Each row was made from one walk, in order. Every step used is in the known rows, and no mark comes twice. Write each row's walk.
Known rows
U Z N B E W P M: [ -40 -227  128  -55 -125  -40   58  112  108  -21  265  -56   79  121
  -57  231   -1   69  344  -41 -221  -32 -215   57   90   32  -40 -275
 -109   86  -55  271  112   12 -286   82 -137  -46  429  -69   87  154
  -25 -266]
Z N B E Y: [  49  -23  -18  327  120 -180  268  186  202   72  119   82  -84  110
 -165  428  -22  139   87   70 -191 -245  118  -75 -286  -88  -22 -426
  -61  160   61  159   78   64    5 -161 -106    9  390  -44  106  164
 -250   67]
N W E Y: [  51   72    9  228  154 -252  198  103  -73   63  152  -45 -191  -70
    6  365  -32  -69   81   26 -160 -316  128 -110 -152  -75 -304 -181
    1   -9 -173  192   32    9  -73  -55  -16  -13  130 -255   53  242
 -107  384]
U M P W B N: [-181  114  -72 -141   81 -154  106   48   11 -104  122  -66  191  -52
 -165   50 -222  108   78 -199   23 -155   82  212  -37    1   66 -250
  136  142 -255   17   71  -64 -138  102   47  -80  241  126  -36   -4
  272  114]
M U Z N: [ -49 -313 -102  134   18 -123   69  -57  184  -89  181  -64   74   39
 -214  406 -174  -28  -50 -178 -141 -207  -18  159 -376  119  250  -84
  292  309    1  124 -103  116 -134  -71   -2  170  304  -41   -9  288
 -242  369]
B N M U: [-123  -95 -118  -36  235 -131   69  138  149    4  229   41   30  157
 -235  249 -185   20 -203 -222  -19 -309  120  108 -268    9   95  -48
  304  259   38   34 -257  135  229   98  -45   81  122  -49  -93  179
   75  426]
N B E W P M U: [ -77   58   -3  106  142 -128 -104  212   85   76  295   -6  125   22
  -16  126 -119  -40  224 -157 -143 -147  -56  206  247  -33 -142 -155
 -154  -61 -197  278  -81  -85  -81  232 -156 -214  321 -244   60  254
  122    6]
N B E Y W: [ -91   41   15  375  241 -100  281  131   97  121  223  -27 -232    8
   31  438   34  111  140  173 -189   -6  189 -116  -53 -126 -187  -12
 -104  168   -6  198   58   27  -54 -154 -150  -13  204  -29   53  208
 -131  224]
B N M U Z W Y E: [-252 -352   97 -186  169  -16  280   96  210 -227  151 -197   19  127
  159  424  141  169  -48 -212 -163 -146   42 -116 -324  273  165  379
  160  210 -129  -71 -329  231   22    0 -221  226  109 -285 -270   -8
  193  625]
Z B E W: [ 102  160  -75  371 -106 -201   96  219  -38   36  172  -45 -122  -64
 -100  265  -83   85  158   61 -172  -11   97   29  -25  -10   -5  -27
  146  123 -112  233  -95   97 -263   44 -118  -48  337  -28  114  117
    0   58]
E Y B N M: [ -73  102  -94    9  277   12  224  141   41  115  140   71 -117   64
 -188  250  -83  198 -114  -30    5 -132  219  -72 -318  -68 -135  -29
   93  319  100  -79  -48   22  175 -128  -76   94   31  105 -111   45
  -15  313]
W Y Z N: [ -81 -185  -43  205  106 -178  150  -74  137  -42   51 -263   10   39
 -198   93   -8   -3  -57 -115  -72  -60  -94  -35 -411  338   84  -82
  -98  257  -43  100  -65  173  -88 -215   62  176  289  -59 -124   55
 -111  180]
Z B N M E Y W P: [-128   -5 -170   25  102  165  114  194   51   45 -104  -85 -167   21
 -128  257   57  179  -16 -115  -19 -251  139   75   55 -109   67   47
  -32  131 -113  168  -66   62   42 -187 -198 -120   10 -149 -121  -86
  172  147]
Y B E W: [  12  288    2  278   34 -172  100  131 -110  147  392   25  -32  -90
  -59  214  -15   95  158  148  -80  149   76   46 -142  -31 -217  -56
   28  142   26  196  -39    9 -220   56 -164  -21  243  -11  118  153
  -16  199]
B N Y Z W P M E: [-162 -140 -119 -106   40 -154   -5  -40  -14 -251   17 -151   39   25
  -31  326   55  267  209 -486   50 -304 -122  -89  249  232  171   11
  -88   23 -383  182 -104  182  -73   28 -183 -138  240 -333 -104  -12
  262  -93]
M P N U E Y Z B: [  59   61 -353   86  122    0  131  126  128 -195 -433 -109  -98  -81
   90  491  -33  362   53 -207  -57 -129  227  248 -174  247  209 -250
  138  195 -270  163  -35  -29   12 -138   75   58  170   76   32  -56
 -235   -2]
U E W Y B N M: [-138   53   64 -157  136  -15  210  159  106   58  182  -47  -41   47
   55  -21  146  195  -35    7   37   86   47  118 -328   62 -112   29
  -40  252   -1   -2 -141   93  204   -2 -134   68   26  -28  -63 -127
  244  222]
E W Y Z N U: [ -50 -252  -47   76   89 -129  113  108  175 -115  -81 -236   79   30
  -85  -39   67  -47  -72   21  -70 -235   17   32 -272  499  130   83
 -256  240 -187  273 -156   68 -145  -54   31  167  108  -32  -19   58
  -27  220]
M E Y B N U W: [ -51  -17 -147 -118  274  -22  214  262   67   11   39  130  100  -43
  145  281  171  201  -14  102   20 -208  305  217 -200  -63   69 -136
  113  339 -149  146    0  159    9  -76 -130   -8   31  -57  152   80
   89  380]
P N M E W Y B: [-250   22  -63 -208  160  -82   39  185   43  172   96 -102   11   17
   39 -103  217  141   17   -2  113  -90  -54  184 -375 -166 -298  -93
 -118  192  -67  186  -99   38   86    5 -202  104   38  -50  -87  -76
  391  306]
B E W Y N M P: [-184   25  -83   36   79  -96  101   61   11   38  268 -114   31   87
    2   60  154  106  135  162   78 -199   -2  215  -91    8 -294   32
  -96   60 -101  171 -305  -22  -66  -14   17  -20   37 -208 -108  -19
   45  204]
M P N U B E W Y: [-135   10  -74 -152  239 -267  124  293  139  -30  -22  -37  310   37
  209   11  152  103  194  241   -1   -6   63  321 -259  -80 -105 -118
 -118  169 -199  202  -87  -10  -46  175   30  -77  109  -40   69   34
  229   26]
U M E W Y Z: [-191 -170 -170  180 -164 -138   91   84  -13 -100  161 -271  -26 -189
   54  -14  193   10   43 -250   79 -218 -133  183  -45  236   66   48
 -124  171 -200  211 -212   24  -88 -112 -150  201  243 -132  -80   25
   98  118]
P M E W Y Z B N U: [ -80 -353 -149 -121  127  -78    7  306   91 -176 -149 -126   69  -55
  122 -129  160  109  -34 -250  -20  -42   70   74   11  385  329  124
  -66  222 -336  189 -172  253  -94   27 -144  107  230  -72  -32  -81
  401  -33]
P W E N M: [-191   67   16  -92  251 -163  223  240  -78   -1  281 -142 -139   16
 -195  202  -60   54  -59   83    3 -171   37   49 -396  -64  -89 -412
  179  150  -85  270   67  -44  -58   32  -82   63  138  -47  -53   10
  265  258]
Z W P N U: [ -60  176  -96  -78  182 -258   76   73   78  -68 -158 -238  -63  124
 -185  378 -152   96   52 -141   -9 -363   60   -9  -84   17 -155 -135
  -50  119 -224  254   34   -4 -218  234    6 -169   59 -130   54   83
  192  215]
U E Y Z B N W P M: [ -12   -7  -50  -49  111   61  110   90    2  -69 -137  -88 -165   10
   65  186  -24  309  176 -377 -138   49   25  -75  178  248   91 -104
   39   66 -267   69   38  125   22 -126   13 -100  189  -97 -117  -51
  -90 -248]
Z B N Y E W P M: [   3  156   73  -35   -9  -52  -59   61  -15 -253  110  -71  153   22
  -57  119  -10  234  134 -210 -173 -247   25   30  261  288   50 -131
  -78   26 -430  145 -143   90 -123   63 -168  -43  203 -285  -74   -5
  236  -40]
U E Y B N W: [ -17  180   30    7  233  -77  261   67   16   82  147  137 -129    5
   54  271   64  285   56  -63  -69   30  222  -45 -229  -38 -100 -159
  111  180  -17   18   48  118  166  -99  -48  -36   88  -40   51   81
 -145  222]
N Y W B E: [ -97  149  239  201  209 -166  102  -23   92   45  155 -143 -138 -130
   67  460  -64  -33  152  161 -108    5  175  -64 -124  -75 -190   97
 -103  206 -239  148  -80  133 -137 -103 -229  -52  227 -109    1   94
  129  316]
U M E Y B N: [-116   63 -219  115   86  -92  179  153  -34   10  216   98   -3 -126
 -122  250   46  220  -72 -212  109 -219  160  107 -233  -98   53 -302
  148  296   29   -6  -26   40   66 -176 -217  109  202   14   -5   46
   23  173]
U W B N: [ -21   35   88 -160  120 -125  120   19   15   31  107  -88  166   46
   12   14  -36   61   75   46 -109  -17  129   97 -229   53  -92 -128
  279  316 -178   48    4  271  -81   85   23  -37  201  134   78  111
  135  329]
B E Y N M U Z W: [-212 -282 -137  109  182   29  260  117   90  -44  164  -98 -233   72
  111  608   18  275  106   -1  -36 -227  111 -134 -209   13  -59  316
  256  223  -63   57 -266   57 -149 -132 -151  112  -22  -83 -198   98
 -219  468]
U B E W P N Y Z: [-112  135   51  -53  143 -129   15  140    6  -86  162 -139  257  -10
  170   75  116  196  375  118  -28   80 -183   48  -37  124 -121 -121
 -169   91 -207  249    6   65   -1   45  -87  -92  145   54  -26   71
   -3 -195]
P M U E: [ -84  -19 -178  187   59 -226   18  -31   87  -13  148  -22 -156  -26
  -68  368 -224  148  -85 -403  -29  -71    8  345 -139  -15   52 -274
  300  220 -173   98 -155    0   -7   67  -41   95  278 -235   -7  156
   18  215]
W P N M E Y Z: [-107   39 -238  -52   42   42   63  129   -2   51  -62 -188 -124   -9
  -50  271  123  196   46 -314   85 -310 -127  142 -111   85 -108 -237
 -116   90  -13  225  -14  -89  173 -160  -68   93  114  -88 -118   -5
  -32  127]
Y N B E W: [ -42  119   29  238  129 -144   78   77   -5   40  372    3   -7  104
  -22   75   78  159  155  226  -84  -20   51    0  -51  -19 -251 -262
   29   77  -40  252  -30  168 -156  112 -119  -46  230   45  142  174
 -121  112]
B N M E W P: [ -38   60 -110 -138 -155  -36    5  182  -31    9  200  -17   58   71
 -168   43  120   71   26 -216   64 -395  -79  256   99    9    0 -142
  -45   18  -19  276 -138    4  118  158 -138  -99  125 -217   60   42
  236  131]
M P W Y N: [-231   99 -154   94  286 -203  123 -121   31  -51  214 -196   81    5
 -112   -5  -34  102   70   23   91  -89  -30  235  -78   28 -137  -51
 -131   76 -260  103   40  -22 -194  -72  247  -77   67 -177 -103   51
  133  299]

Which walk is each row?
[-140  -50 -100 -188   63   54   86  -61  -10 -116 -239 -184   41  100
  -73  202  -97  258  111 -228  -49 -116  131  -87 -104  216   23  168
  163   80 -253   19 -203  131  -86  116  -87  -98  160   95 -184 -130
   95  195] -> Y Z W B N M P
[-117   73 -112   42  295  -79   64  100  -58 -310    8 -198  136 -186
  -50  313  -51  134  218   14  -66 -157  120   63 -122  222  258 -244
   68    8 -491  287   30   53 -157 -154  -28 -122  280  -79  -79  -12
   67  -29] -> M P W E N Y Z B
[  -6  210   56  -56  227  -41  145  331   69  -27   -1 -155   21  -26
  -48  408    3   13  147  229  -88 -157  247  224 -129  -50   98 -283
  157  283 -220  311  -43  153 -220   -1  -80 -244  268 -133  124   34
   59  -42] -> Z B E N U W P
[ -43  115   -3  -82  203  -94   87   80  -55   90  -62  -70   75  -60
  201  213  105  179  353  -62 -125   -2  109  -58 -145  150 -255 -121
  -18  -13 -172  185   -2   -3   -7  -80   43  -49  240   79  -38   99
 -189  136] -> M P N W B E Y Z
[-199  102   52 -224  458  -75 -127   24    7  120  269   67  201   89
 -135   18 -203   -4   58 -249  -52  -16   56   51   25  -57 -160  -88
   49   63 -173   58  -43  111  -16  170  -54 -230  109 -189 -118  195
  177  178] -> Y B N W P M U
[   6 -336   34 -353  -82  -47  -15  191   34 -130  -18  -14   86 -106
  167   60  103   51   36 -232  -45  -75   85  202  -16  191  191   10
  116  279 -225  172  -44  129 -159  208 -192  137  285   45  159   81
  361  161] -> P M E W B N U Z
[  -9  -49   50   99  247  -57  258  315  162   -8 -134 -101  -60  -99
   54  282  -68  120   52   93 -130    1  151  -80 -286  336  150 -131
 -229  181 -182  212  156  -49 -228 -161  -70   80  218  123   19  -46
  -12  210] -> P W B E Y Z N U
[-167 -266  -43   49  217  -24   95   19    2  -18   28 -148  -95  -80
  221  334  -40  265  204 -124  -79   44  119 -132 -147  143 -124  237
  211  213 -277   -3 -133   61 -367  -76 -149   63  136    7 -163   93
  -49  363] -> P M U Z W B E Y N
[  65   -3  -43 -151    3  -12  -12  191   99 -134 -130 -234   31  -31
  -34  245  -80   -6  150  -30 -130 -160   21  135    1  134   43   27
   14  217 -212  257   68   16 -259  134   17  -31  141  103  106  133
   81   47] -> E W P N U Z B
[ -71  120 -126   50  125  -11  207   23   95  -93 -234 -262 -143   65
  107  347   88  422  271 -263  -98  -93  -48 -107  -32  196 -112 -213
 -146    1 -211  188  160   -9   36  -39  -57 -125  157   12  -14  -19
 -171  -29] -> U E Y Z W P N B
[ -27   59 -164   72   34 -148  -29  120    1 -188   35  -79  187  -38
   72  288   53  257  384  -24 -101 -132   24   40   36  229   69  -43
   58   43 -321  305 -170   83  -88  -39  -35  -45  265   56   -4   64
  -77 -137] -> M P N Y Z B E W
[-204   43 -102  -86   47 -205   -5  -37  -41 -158  -26 -175  -66  -32
 -192  354   53  214  173 -367  116 -547   10   92   90  -70   53 -213
  -55   85 -417  315 -130    3  -97   -1 -193 -214  262 -451  -61   32
  277  -68] -> Z W P M E N Y
[-131 -121  169 -170  198   56  104  215  117   48  175 -120  -41 -105
   22  418  -15  -54   17  -37  -69  -10  170  130 -503    9   96  -13
  320  349   49   75 -221   91   82  -50 -232  119  373   64  -85  114
   -5  342] -> W B E N M U Z
